Below are the code and all the weights of a small trained network. Each question names an input and a class and asks about switching units off, where a switched-off unit gives its printed mean instead of its output.

import numpy as np


def w(rows, s, z=0):
    codes = np.array(rows[::2]) - 128.0
    scale = np.full(codes.shape[1], s)
    scale[-1] = z or s
    return codes * scale


def f(y):
    return y / 2 * (1 + np.tanh(0.7978845608 * (y + 0.044715 * y**3)))


def log_softmax(a):
    a = a - a.max(-1, keepdims=True)
    return a - np.log(np.exp(a).sum(-1, keepdims=True))


def net(x, mask):
    res = np.array(x, float).reshape(1, 8) / 4 @ E
    y = f(res @ A[0][:, :-1].T + A[0][:, -1])
    res = res + np.where(mask, y, B[0][:, -1]) @ B[0][:, :-1]
    return log_softmax(res[-1] @ U[:, :-1].T + U[:, -1])


A, B = {}, {}
E = w([
[139,143,102,122,141,135,140,109,165,127,119,151],'x0',
[130,126,118,128,123,145,135,119,140,131,124,138],'x1',
[128,144,141,119,127,95,138,122,144,111,138,146],'x2',
[118,173,7,79,84,152,46,195,112,109,214,167],'x3',
[54,178,156,168,158,135,115,148,107,147,114,201],'x4',
[116,132,159,109,149,120,130,111,159,150,176,145],'x5',
[195,128,176,81,120,114,63,44,34,170,79,156],'x6',
[162,152,125,73,114,123,181,174,106,223,113,115],'x7',
],0.013)
A[0] = w([
[153,144,130,82,107,121,87,73,78,154,130,176,43],'n1',
[39,255,152,159,151,162,74,144,81,146,113,197,5],'n2',
[95,108,123,187,177,139,12,91,134,55,131,159,55],'n3',
[127,155,142,98,141,122,87,40,71,132,73,132,28],'n4',
[150,190,120,69,137,118,190,179,75,221,111,137,35],'n5',
[129,50,80,54,93,100,137,50,135,85,183,48,65],'n6',
[139,123,151,27,108,135,49,103,116,135,83,136,133],'n7',
[105,165,56,107,111,123,34,157,97,143,167,180,42],'n8',
[168,101,80,22,80,125,116,140,125,98,188,111,88],'n9',
[129,164,116,42,105,130,191,217,128,145,98,127,118],'n10',
],0.0082,0.0032)
B[0] = w([
[102,119,112,81,129,122,105,163,224,63,211,113,197],'n1',
[179,248,119,113,253,147,134,124,112,146,68,113,226],'n2',
[151,116,109,103,65,97,90,105,82,105,200,211,223],'n3',
[74,90,119,79,141,141,172,162,243,95,123,124,201],'n4',
[142,48,93,123,83,169,57,61,87,90,187,188,198],'n5',
[224,189,69,64,134,204,135,129,59,104,87,131,210],'n6',
[113,156,191,85,173,176,102,202,180,123,125,97,204],'n7',
[145,2,135,188,98,40,231,83,153,162,49,57,249],'n8',
[133,139,175,212,154,126,179,114,122,195,93,51,221],'n9',
[84,155,121,130,30,118,101,127,98,88,143,185,190],'n10',
],0.0089,0.013)
U = w([
[125,75,162,149,144,92,165,64,151,172,85,89,87],'0',
[85,133,89,125,141,155,136,248,199,102,180,96,119],'1',
[173,198,116,109,163,151,117,126,101,172,110,108,254],'2',
[136,95,105,122,97,133,76,85,103,125,177,164,29],'3',
],0.016,0.0061)

Each question gives the input, the list of numbers given to net, and the class t.
The units are the neurons (one row each of A and B). Each row of codes is followed by its name. A weight is (code - 128) times the scale printed after its matrix; where a second scale follows, it is the last column's (A, B and U).
mask holds one flag per neuron, in row order. A switched-off neuron (its flag False) gives its mean, the last column of its row in B, instead of its output. The means were averaged over made-up inputs and are rounded, as every weight is.
A unit's drop is (log p(t) with every unit on - log p(t) with that unit switched off) / (log p(t) with every unit on - log p(t) with every unit switched off).
The circuit of an input: a set's keep is (log p(t) with only the set's units on - log p(t) with every unit switched off) / (log p(t) with every unit on - log p(t) with every unit switched off). Starting from all 10 units, units are removed one at a time, each time the one whose removal leaves the highest keep (on an exact tie, the one counted first), for as long as the keep stays at least 0.8.
units of the circuit, in order: the units of the circuit, biggest drop first
most important unit: the unit with the biggest drop
k most important neurons: the k neurons with the biggest drops, biggest first
drop when u is switched off: that unit's drop, to one decimal
input [-7,-2,5,-7,8,-5,-6,-4], class 2: 2 most important neurons	[n8; n2]
input [-3,2,-7,6,6,1,-4,-4], class 0: 2 most important neurons	[n8; n6]
input [4,-4,-1,1,-4,8,0,6], class 3: units of the circuit, in order	[n5]
input [1,-4,0,-5,-3,-4,-4,-8], class 3: units of the circuit, in order	[n8; n3]
input [4,6,5,-5,8,-1,8,6], class 1: 2 most important neurons	[n4; n1]
input [0,-5,-8,3,-3,3,5,1], class 1: 2 most important neurons	[n1; n7]
input [-7,4,-6,-3,6,1,5,-3], class 2: 2 most important neurons	[n2; n8]
input [-3,5,2,-1,1,-5,1,-3], class 3: units of the circuit, in order	[n8; n2]
input [-7,5,-6,6,-6,2,5,8], class 3: 3 most important neurons	[n5; n10; n2]
input [-8,-4,-6,5,0,-1,8,-6], class 1: 3 most important neurons	[n1; n7; n4]
input [-1,4,2,7,-1,-4,6,3], class 0: 2 most important neurons	[n8; n9]
input [0,-2,-7,0,-7,8,4,0], class 2: 2 most important neurons	[n6; n8]
input [-4,-5,-7,-1,-5,2,3,1], class 2: 2 most important neurons	[n8; n6]
input [7,2,8,2,-8,4,-3,-5], class 2: most important unit	n6
input [6,-1,3,-4,-3,0,1,-6], class 3: 3 most important neurons	[n8; n9; n2]
input [6,5,6,-6,7,-6,3,2], class 2: drop when n6 is switched off	-0.3
input [-6,0,6,8,-2,-3,-5,-5], class 0: drop when n8 is switched off	0.4
input [-6,3,-8,8,0,-4,4,6], class 0: drop when n9 is switched off	0.2
